Below are the code and all the weights of a small trained network. Each question names an input and a class and asks about switching units off, where a switched-off unit gives its printed mean instead of its output.

import numpy as np


def w(rows, s, z=0):
    codes = np.array(rows[::2]) - 128.0
    scale = np.full(codes.shape[1], s)
    scale[-1] = z or s
    return codes * scale


def f(y):
    return y / 2 * (1 + np.tanh(0.7978845608 * (y + 0.044715 * y**3)))


def log_softmax(a):
    a = a - a.max(-1, keepdims=True)
    return a - np.log(np.exp(a).sum(-1, keepdims=True))


def net(x, mask):
    res = np.array(x, float).reshape(1, 4) / 4 @ E
    y = f(res @ A[0][:, :-1].T + A[0][:, -1])
    res = res + np.where(mask, y, B[0][:, -1]) @ B[0][:, :-1]
    return log_softmax(res[-1] @ U[:, :-1].T + U[:, -1])


A, B = {}, {}
E = w([
[56,138,219,221,157,40],'x0',
[125,123,128,125,127,125],'x1',
[136,213,195,63,159,203],'x2',
[254,60,207,184,134,161],'x3',
],0.0077)
A[0] = w([
[2,160,40,43,123,73,68],'neuron 0',
[162,36,95,160,89,82,75],'neuron 1',
[160,133,58,118,121,180,64],'neuron 2',
[104,41,57,160,112,89,40],'neuron 3',
[110,63,60,187,51,98,90],'neuron 4',
[154,106,77,108,27,201,16],'neuron 5',
[116,173,163,121,182,217,78],'neuron 6',
[116,199,201,105,155,182,1],'neuron 7',
[183,83,142,172,154,172,9],'neuron 8',
[178,116,62,40,106,170,72],'neuron 9',
],0.0076,0.0036)
B[0] = w([
[254,101,108,165,226,152,254],'neuron 0',
[174,158,138,73,130,105,189],'neuron 1',
[80,135,149,190,154,74,164],'neuron 2',
[181,234,188,89,70,136,180],'neuron 3',
[164,237,139,68,37,141,197],'neuron 4',
[86,158,214,205,150,10,175],'neuron 5',
[169,219,131,39,92,135,162],'neuron 6',
[152,247,186,112,85,100,155],'neuron 7',
[173,153,132,171,217,159,156],'neuron 8',
[42,148,185,176,144,40,210],'neuron 9',
],0.008,0.0069)
U = w([
[146,210,107,21,36,152,61],'0',
[15,149,148,226,158,53,76],'1',
[115,96,96,81,129,160,253],'2',
[222,97,81,138,228,192,49],'3',
[17,14,39,67,74,251,174],'4',
],0.011,0.012)

Each question gives the input, the list of numbers given to net, and the class t.
The units are the neurons (one row each of A and B). Each row of codes is followed by its name. A weight is (code - 128) times the scale printed after its matrix; where a second scale follows, it is the last column's (A, B and U).
mask holds one flag per neuron, in row order. A switched-off neuron (its flag False) gives its mean, the last column of its row in B, instead of its output. The means were averaged over made-up inputs and are rounded, as every weight is.
A unit's drop is (log p(t) with every unit on - log p(t) with that unit switched off) / (log p(t) with every unit on - log p(t) with every unit switched off).
The circuit of an input: a set's keep is (log p(t) with only the set's units on - log p(t) with every unit switched off) / (log p(t) with every unit on - log p(t) with every unit switched off). Starting from all 10 units, units are removed one at a time, each time the one whose removal leaves the highest keep (on an exact tie, the one counted first), for as long as the keep stays at least 0.8.
circuit, biggest first: the units of the circuit, biggest drop first
most important unit: the unit with the biggest drop
top k neurons: the k neurons with the biggest drops, biggest first
drop when u is switched off: that unit's drop, to one decimal
input [1,4,-7,7], class 0: top 2 neurons => [neuron 4; neuron 0]
input [6,5,-1,8], class 3: most important unit => neuron 9
input [-8,7,4,5], class 1: circuit, biggest first => [neuron 9; neuron 5]
input [-8,2,-7,2], class 1: circuit, biggest first => [neuron 5; neuron 9]
input [7,8,-3,-7], class 2: top 4 neurons => [neuron 0; neuron 9; neuron 5; neuron 2]
input [-8,-1,-5,5], class 1: circuit, biggest first => [neuron 5; neuron 9]
input [4,-8,5,-4], class 2: top 3 neurons => [neuron 4; neuron 3; neuron 9]
input [4,1,5,3], class 0: circuit, biggest first => [neuron 0; neuron 9]
input [-5,3,2,-5], class 1: circuit, biggest first => [neuron 9; neuron 4]
input [-8,-7,0,-6], class 1: circuit, biggest first => [neuron 9; neuron 5]
input [-1,-4,-5,-4], class 0: top 3 neurons => [neuron 4; neuron 3; neuron 8]
input [-8,-4,6,0], class 1: top 3 neurons => [neuron 9; neuron 5; neuron 2]
input [6,4,8,-7], class 0: top 2 neurons => [neuron 7; neuron 6]
input [-2,-7,8,8], class 0: circuit, biggest first => [neuron 6]
input [1,-6,-6,-5], class 0: top 2 neurons => [neuron 4; neuron 3]
input [-4,2,3,2], class 1: top 3 neurons => [neuron 9; neuron 0; neuron 4]
input [1,-5,-5,3], class 0: top 2 neurons => [neuron 0; neuron 4]
input [4,-6,-7,7], class 0: top 4 neurons => [neuron 4; neuron 0; neuron 3; neuron 1]
input [5,-7,-2,6], class 2: top 4 neurons => [neuron 0; neuron 9; neuron 5; neuron 2]
input [-6,0,4,6], class 1: most important unit => neuron 9
input [6,2,-7,-8], class 3: drop when neuron 0 is switched off => 0.8
input [-5,3,-1,-8], class 3: drop when neuron 0 is switched off => 1.3
input [-4,-4,-1,-6], class 3: drop when neuron 0 is switched off => 1.1
input [1,-1,2,-4], class 3: drop when neuron 9 is switched off => 0.2
